A =
[[  0  -3  -1  -1  -3  -2]
 [  1  -1   9  -1   3  -2]
 [ -1  -4 -10   2  -2   0]
 [  2   0  13  -1   3  -3]
 [  2  -2  13   3  -1   0]
 [  1  -3   2  -2  -3  -1]
 [ -1  -3 -12   2  -2   0]
 [  1  -1  10  -1   3  -3]
 [  2  -1  12  -2   3  -3]
 [ -4  -3 -36   1   1   0]
 [  0   0  -3   3   3  -1]]
Indices start at 1.
Find the entry directly below 12.
Answer: -36
Find the top-left entry.
Answer: 0
Find the bottom-right entry.
Answer: -1
Find the entry just left of the smallest entry.
Answer: -3
Find the entry at row 1, column 3.
Answer: -1
Find the bottom-left entry.
Answer: 0
The entry at row 1, column 2 is -3
The entry at row 3, column 1: -1
The entry in row 2 and column 2: -1
Find the bottom entry of the column that holds the smallest entry.
Answer: -3
The top-right entry -> -2
The entry in row 2 and column 3 -> 9
The entry just right of the smallest entry is 1
Find the entry in row 3 and column 3.
Answer: -10
The entry in row 2 and column 1 is 1

106.5	96.3	81.7	99.0	106.2	92.6	105.2	78.6	78.4	94.7	95.3	92.0	89.2
82.5	-128.9	69.6	180.1	110.9	192.0	106.5	119.2	141.0	-140.2	-150.9	189.6	179.4
112.6	186.2	96.5	68.8	100.4	58.1	102.4	73.4	65.5	189.4	193.7	58.8	61.0
76.3	-150.4	77.8	186.9	110.4	206.1	103.0	137.9	160.0	-162.5	-173.6	203.0	191.7
73.6	114.1	176.6	103.0	78.8	132.4	78.1	194.8	192.5	120.0	118.9	133.7	142.7
114.8	216.5	101.4	59.1	98.1	46.5	101.7	70.9	60.7	221.5	226.8	47.8	52.0
Rows and columns are numbered from 1.
Report the bottom-right entry.
A: 52.0
The entry just right of 110.9: 192.0
The top entry of the column that holds the smallest entry: 95.3
The entry in the bottom-left corner: 114.8
Report the entry just left of the smallest entry.
A: -162.5
The entry just right of 101.7 is 70.9
The entry at row 3, column 3 is 96.5
Report the bottom entry of the column that holds the smallest entry.
A: 226.8
The entry directly below the smallest entry -> 118.9
The entry directly above 206.1: 58.1
Report the entry just right of the smallest entry.
A: 203.0
The entry just left of the largest entry: 221.5
Report the entry in the top-right corner.
A: 89.2
Report the entry at row 2, column 1.
A: 82.5
The entry just right of the largest entry: 47.8
The entry in row 3 and column 2 is 186.2
The entry just left of 78.6: 105.2
Report the entry at row 1, column 2.
A: 96.3
The entry in row 1 and column 3: 81.7
Report the minimum.
A: -173.6
The entry directly above 192.5: 160.0
The entry just right of 216.5 is 101.4
The entry in row 1 and column 1 -> 106.5
Report the entry at row 3, column 1.
A: 112.6
The entry just left of -150.4 is 76.3

[[  9 -15  25 -17 -18  32  23]
 [  6 -21  24 -18 -19  31  24]
 [-12  20 -25  17  21 -31 -24]
 [ 11 -17  24 -10 -16  33  19]
 [  7 -19  24 -22 -14  33  19]
 [ -9  21 -23  17  19 -35 -23]
 [-11  18 -25  15  18 -29 -24]
 [ 10 -20  24 -15 -18  31  24]
 [  9 -18  25 -16 -17  34  21]
 [  8 -18  28 -18 -17  30  21]
 [ 12 -19  28 -14 -16  26  21]
 [ 11 -16  23 -22 -17  27  23]]
Rows and columns are numbered from 1.
Give the entry at row 1, column 1.
9
Give the entry in row 3 and column 1.
-12
Give the entry in the bottom-left corner.
11
Give the entry directly below the smallest entry.
-29
The entry at row 2, column 1: 6
Give the entry directly above the largest entry.
31
The entry at row 2, column 3 is 24
Give the entry at row 1, column 3.
25
Give the entry just right of 7.
-19
The largest entry: 34
Give the smallest entry.
-35
The top-right entry: 23
The bottom entry of the column that holds the largest entry -> 27
The entry directly below -31 is 33
Give the entry in row 1 and column 2.
-15
The entry directly below 8 is 12
Give the entry in row 2 and column 2.
-21
Give the entry directly below the largest entry.
30
The top entry of the column that holds the smallest entry is 32
The entry just left of the largest entry is -17

X = [[0, 8, 5, 6, 6, 5, 6, 6, 2, 6, 9, 10, 4, 1, -30], [4, 4, 3, 8, 3, 5, 6, 5, 1, 5, 3, 5, 4, 5, -26], [6, 8, 4, 6, 4, 3, 9, 5, 5, 4, 8, 6, 8, 5, -27], [0, 9, 7, 4, 3, 3, 5, 4, 5, 1, 15, 8, 7, 0, -14], [-8, 9, 5, -5, 4, -1, 1, 1, 7, -3, 19, 8, 2, -10, 23], [-1, 14, 8, 6, 3, 2, 11, 3, 5, 1, 17, 10, 10, 1, -27], [6, 12, 5, 9, 10, 3, 14, 8, 2, 10, 5, 8, 7, 6, -36], [-1, -9, -9, -3, -5, 0, -5, -5, -1, -3, -8, -3, -4, -3, 7], [-8, -7, -11, -1, -8, 1, -4, -7, -2, -5, -6, 2, -4, -7, 10], [-5, 7, 6, 11, -4, 2, 4, 1, -9, 0, -1, 5, 2, 5, -27], [5, 4, 5, 5, 6, 4, 4, 6, 2, 6, 4, 4, 4, 4, -21]]
The entry at the centre -> 3
What is the entry just right of the centre entry?
A: 5
What is the entry just left of the largest entry?
A: -10
The minimum -> -36

array([[-0.1, -0.3,  0.3, -0.6, -0.9],
       [-1.0, -0.4, -2.3,  0.4,  1.6],
       [ 0.4, -0.2,  1.9, -1.2, -2.5],
       [-0.5, -0.4, -0.9, -0.1,  0.2],
       [ 0.0, -0.3,  0.7, -0.7, -1.3]])
Report the fifth entry in reading order.
Answer: -0.9
Report the 2nd entry from the end, reading row by row.
Answer: -0.7
Report the first entry in the row that holds the largest entry.
Answer: 0.4
Report the 2nd entry on the diagonal from the top-right corner.
Answer: 0.4
Report the entry just left of 0.7.
Answer: -0.3
The second smallest entry: -2.3
The entry directly below the centre entry is -0.9
The smallest entry in the last row is -1.3
The entry directly below the smallest entry -> 0.2
The entry just right of the centre entry -> -1.2
Report the largest entry in the last row.
Answer: 0.7
The second largest entry: 1.6
Report the centre entry.
Answer: 1.9
The 2nd entry on the main diagonal -> -0.4
Report the minimum.
Answer: -2.5
Report the smallest entry in the first column.
Answer: -1.0
Report the top-left entry.
Answer: -0.1
Report the entry just left of 1.9.
Answer: -0.2
Report the entry directly above -2.3.
Answer: 0.3
The 5th-last entry, reading row by row -> 0.0
Report the entry directly below -0.2.
Answer: -0.4

Questions about the matrix below. Indices start at 1.
1) What is the entry directly below the centre entry?
2) What is the entry just right of the centre entry?
3) What is the entry directly above the smallest entry?
4) What is the bottom entry of the column that holds the largest entry?
5) What is the entry in row 1 and column 3?
6) What is the entry at row 2, column 3?
7) What is the entry in row 3 and column 1?
8) What is the entry at row 1, column 1?
[[-10  11  17   2   0  -5  -1   2  -8 -14   7   5  -2  -4  11]
 [-15  16   8   6  14 -16  -4 -30  -7 -24   5  -2  16   3  25]
 [  4   2   7  11 -15   4   8   6  -7  -3  -2   5   1   1 -20]]
1) 6
2) -7
3) 2
4) -20
5) 17
6) 8
7) 4
8) -10
